Below is a small trained network, with its code and all its weights. Each question gives an input and a target symbol and asks what happens when units are switched off, that is, made to give their printed mean instead of their output.

import numpy as np


def w(rows, s, z=0):
    codes = np.array(rows[::2]) - 128.0
    scale = np.full(codes.shape[1], s)
    scale[-1] = z or s
    return codes * scale


def f(y):
    return np.maximum(y, 0)


def softmax(a):
    e = np.exp(a - a.max(-1, keepdims=True))
    return e / e.sum(-1, keepdims=True)


def log_softmax(a):
    a = a - a.max(-1, keepdims=True)
    return a - np.log(np.exp(a).sum(-1, keepdims=True))


def net(x, mask):
    ids = ['ΘΣΦδζψ'.index(c) for c in x.split()]
    T = len(ids)
    res = E[ids] + P[:T]
    r = res
    for j in range(3):
        rows = slice(3 * j, 3 * j + 3)
        q, k, v = (r @ M[0][rows].T for M in (Q, K, V))
        z = softmax(np.where(np.tri(T) > 0, q @ k.T / 3**0.5, -1e9)) @ v
        o = O[0][rows]
        res = res + np.where(mask[j], z, o[:, -1]) @ o[:, :-1]
    y = f(res @ A[0][:, :-1].T + A[0][:, -1])
    res = res + np.where(mask[3:11], y, B[0][:, -1]) @ B[0][:, :-1]
    return log_softmax(res[-1] @ U[:, :-1].T + U[:, -1])


Q, K, V, O, A, B = {}, {}, {}, {}, {}, {}
E = w([
[37,192,98,136],'Θ',
[64,206,123,168],'Σ',
[77,211,143,164],'Φ',
[77,168,89,230],'δ',
[188,198,212,1],'ζ',
[105,105,28,82],'ψ',
],0.0093)
P = w([
[111,94,153,136],'0',
[105,134,130,170],'1',
[162,91,121,165],'2',
[141,6,165,80],'3',
[203,114,79,156],'4',
[83,235,49,62],'5',
[237,121,53,161],'6',
],0.015)
Q[0] = w([
[95,72,152,132],'h0',
[170,60,81,138],'h0',
[89,194,97,107],'h0',
[55,60,183,169],'h1',
[190,143,99,142],'h1',
[124,168,142,130],'h1',
[175,212,112,189],'h2',
[252,96,141,150],'h2',
[12,98,192,55],'h2',
],0.036)
K[0] = w([
[82,225,134,104],'h0',
[204,192,70,156],'h0',
[127,76,208,165],'h0',
[101,39,221,92],'h1',
[160,140,52,167],'h1',
[101,128,177,138],'h1',
[188,37,97,75],'h2',
[159,197,13,111],'h2',
[11,96,253,236],'h2',
],0.026)
V[0] = w([
[218,143,214,161],'h0',
[164,93,198,252],'h0',
[208,31,83,184],'h0',
[62,95,156,147],'h1',
[79,61,161,101],'h1',
[83,114,174,142],'h1',
[129,113,121,81],'h2',
[130,94,111,41],'h2',
[128,166,227,144],'h2',
],0.018)
O[0] = w([
[174,44,69,62,41],'h0',
[138,170,102,38,244],'h0',
[254,185,139,98,254],'h0',
[181,153,144,100,124],'h1',
[206,160,129,171,37],'h1',
[187,151,118,113,84],'h1',
[164,111,150,139,121],'h2',
[192,77,160,128,120],'h2',
[137,60,85,54,47],'h2',
],0.014,0.0042)
A[0] = w([
[153,121,46,90,147],'n0',
[113,88,149,126,15],'n1',
[66,176,105,90,86],'n2',
[47,104,156,123,103],'n3',
[37,44,113,182,125],'n4',
[136,135,146,149,1],'n5',
[30,74,61,119,100],'n6',
[10,89,104,170,138],'n7',
],0.014,0.0077)
B[0] = w([
[67,101,168,112,221],'n0',
[121,143,91,197,137],'n1',
[100,134,55,157,250],'n2',
[113,113,150,187,174],'n3',
[42,190,181,57,188],'n4',
[137,91,96,72,147],'n5',
[250,134,91,104,214],'n6',
[114,32,132,198,214],'n7',
],0.021,0.016)
U = w([
[251,138,173,178,253],'Θ',
[230,35,86,152,89],'Σ',
[224,51,85,188,75],'Φ',
[151,68,158,183,41],'δ',
[151,133,92,122,109],'ζ',
[187,43,161,88,153],'ψ',
],0.0032,0.0062)

Each question gives the input, a string of symbols that net reads in full, and the target symbol t.
The units are the heads (3 rows each of Q, K, V and O) and the neurons (one row each of A and B). Each row of codes is followed by its name. A weight is (code - 128) times the scale printed after its matrix; where a second scale follows, it is the last column's (O, A, B and U).
mask holds one flag per unit, heads first, then neurons. A switched-off unit (its flag False) gives its mean, the last column of its rows in O or B, instead of its output. The means were averaged over made-up inputs and are rounded, as every weight is.
A unit's drop is (log p(t) with every unit on - log p(t) with that unit switched off) / (log p(t) with every unit on - log p(t) with every unit switched off).
The circuit of an input: a set's keep is (log p(t) with only the set's units on - log p(t) with every unit switched off) / (log p(t) with every unit on - log p(t) with every unit switched off). Starting from all 11 units, units are removed one at a time, each time the one whose removal leaves the highest keep (on an exact tie, the one counted first), for as long as the keep stays at least 0.8.
circuit, biggest first: the units of the circuit, biggest drop first
most important unit: the unit with the biggest drop
k most important neurons: the k neurons with the biggest drops, biggest first
heads that matter: for each layer, one digit per head in row order, 1 if its drop is at least 0.15 and else 0, layers parted by /
input Φ Σ Φ Φ δ Σ Φ, target ζ: circuit, biggest first -> [h0; h1; h2; n7]
input Θ ψ ψ Φ Θ ζ, target Σ: 2 most important neurons -> [n6; n4]
input δ Φ Θ Φ ψ Θ, target Σ: heads that matter -> 010
input δ δ δ, target ζ: circuit, biggest first -> [h2; h0; n2]
input δ Φ ψ, target Θ: circuit, biggest first -> [h0; h2]
input Σ Θ Θ Θ Σ Θ, target δ: 2 most important neurons -> [n7; n4]
input δ Θ δ Θ, target δ: heads that matter -> 101
input Φ Σ ζ δ Φ, target ψ: heads that matter -> 101
input Σ δ ζ Θ Σ δ, target δ: 3 most important neurons -> [n7; n4; n3]
input Σ ζ δ Σ Φ Φ, target Φ: circuit, biggest first -> [h1; n7; n6]
input Σ ψ ζ δ, target Θ: most important unit -> h1
input ζ Θ Σ, target ψ: 3 most important neurons -> [n2; n0; n4]
input Σ ψ δ ζ ψ ζ, target ψ: circuit, biggest first -> [n4; h2; h0; h1]
input Θ ψ Φ Φ, target Θ: heads that matter -> 010
input Θ Σ Σ ζ, target Φ: heads that matter -> 101
input ζ δ Θ, target ψ: 2 most important neurons -> [n2; n0]
input ζ δ Φ δ δ, target ζ: most important unit -> h0
input Σ Φ ζ Θ ψ Σ, target δ: heads that matter -> 111
input Σ ψ δ Φ ζ ψ, target Σ: heads that matter -> 010
input Φ δ δ ψ, target ζ: circuit, biggest first -> [h1; h2; h0; n7]
input δ δ Θ ζ, target ζ: most important unit -> h2
input ψ Φ δ, target Θ: circuit, biggest first -> [h2; n2; h1]
input δ δ Φ Σ Θ δ, target Φ: heads that matter -> 010
input ζ δ ζ ψ Φ Σ, target Θ: heads that matter -> 101
input δ Σ Φ Φ, target Φ: circuit, biggest first -> [h0; n7; n6]
input Θ Σ ψ Σ ζ Θ, target Φ: heads that matter -> 010
input ζ δ Θ Θ, target ζ: most important unit -> h1
